[[129 133 133 134 123 138 128 133 128 127 128 134 128 129 131]
 [127 131 131 115 121 136 128 129 126 130 128 129 128 128 152]
 [129 141 134 109 120 156 128 129 127 131 128 127 128 128 142]]
->
[[129 141 134 109 120 156 128 129 127 131 128 127 128 128 142]
 [129 133 133 134 123 138 128 133 128 127 128 134 128 129 131]
 [127 131 131 115 121 136 128 129 126 130 128 129 128 128 152]]

[[117 150 132 146 129 143 133 121 114 144 112 134 138]
 [127 117 113 118 129 138 133 124 150 126 127 119 126]
 [143 142 115 145 108 138 120 107 114 130 149 142 141]
 [109 127 147 108 115 139 123 145 139 144 114 117 132]
 [122 139 138 117 128 130 150 117 114 123 125 109 121]
 [120 122 116 133 130 148 142 133 144 148 139 108 133]]
->
[[117 150 132 146 129 143 133 121 114 144 112 134 138]
 [143 142 115 145 108 138 120 107 114 130 149 142 141]
 [122 139 138 117 128 130 150 117 114 123 125 109 121]
 [109 127 147 108 115 139 123 145 139 144 114 117 132]
 [120 122 116 133 130 148 142 133 144 148 139 108 133]
 [127 117 113 118 129 138 133 124 150 126 127 119 126]]

[[143 117 149 112 112 124]
 [117 141 142 139 133 129]]
->
[[117 141 142 139 133 129]
 [143 117 149 112 112 124]]

[[114 139 120 140 125 130 123]
 [128 122 136 124 128 124 131]
 [146 103 127 125 132 115 141]
 [130 119 123 135 139 121 130]
 [118 133 127 128 116 120 125]]
->
[[114 139 120 140 125 130 123]
 [118 133 127 128 116 120 125]
 [128 122 136 124 128 124 131]
 [130 119 123 135 139 121 130]
 [146 103 127 125 132 115 141]]

[[127 127 126 126 127 126 126 127 126 127 127 127 126 127]
 [139 141 135 131 138 132 133 137 134 139 138 137 138 140]
 [108 105 125 147 112 142 139 121 130 111 114 119 118 106]
 [137 117 126 132 148 130 112 120 125 139 132 124 140 131]
 [126 126 126 126 126 126 126 126 126 126 126 126 126 126]
 [131 133 130 129 131 130 130 131 130 132 131 131 131 132]]
->
[[139 141 135 131 138 132 133 137 134 139 138 137 138 140]
 [131 133 130 129 131 130 130 131 130 132 131 131 131 132]
 [127 127 126 126 127 126 126 127 126 127 127 127 126 127]
 [126 126 126 126 126 126 126 126 126 126 126 126 126 126]
 [137 117 126 132 148 130 112 120 125 139 132 124 140 131]
 [108 105 125 147 112 142 139 121 130 111 114 119 118 106]]

[[128 119 125 129 122 118 134 124 137 114]
 [123 125 127 119 119 123 130 123 145 116]
 [126 142 130 133 135 116 132 131 135 132]
 [118 128 127 135 118 122 125 122 133 134]
 [131 120 120 124 129 131 122 129 120 135]
 [134 139 127 117 119 117 144 126 134 122]
 [120 114 130 130 127 121 123 132 143 119]
 [155 140 126 109 128 130 131 124 142 133]
 [135 121 130 118 130 127 134 123 123 105]]
->
[[126 142 130 133 135 116 132 131 135 132]
 [155 140 126 109 128 130 131 124 142 133]
 [134 139 127 117 119 117 144 126 134 122]
 [118 128 127 135 118 122 125 122 133 134]
 [123 125 127 119 119 123 130 123 145 116]
 [135 121 130 118 130 127 134 123 123 105]
 [131 120 120 124 129 131 122 129 120 135]
 [128 119 125 129 122 118 134 124 137 114]
 [120 114 130 130 127 121 123 132 143 119]]

[[115 145 123 119 134 132 142 136 132 150 117 129]
 [133 127 122 133 136 116 144 136 139 125 119 132]
 [140 116 143 119 146 116 113 129 123 119 136 112]
 [127 154 106 125 138 131 134 122 129 128 130 119]]
->
[[127 154 106 125 138 131 134 122 129 128 130 119]
 [115 145 123 119 134 132 142 136 132 150 117 129]
 [133 127 122 133 136 116 144 136 139 125 119 132]
 [140 116 143 119 146 116 113 129 123 119 136 112]]

[[128 124]
 [131 116]
 [121 152]
 [123 146]
 [126 140]
 [125 134]
 [123 145]
 [126 136]]
->
[[121 152]
 [123 146]
 [123 145]
 [126 140]
 [126 136]
 [125 134]
 [128 124]
 [131 116]]
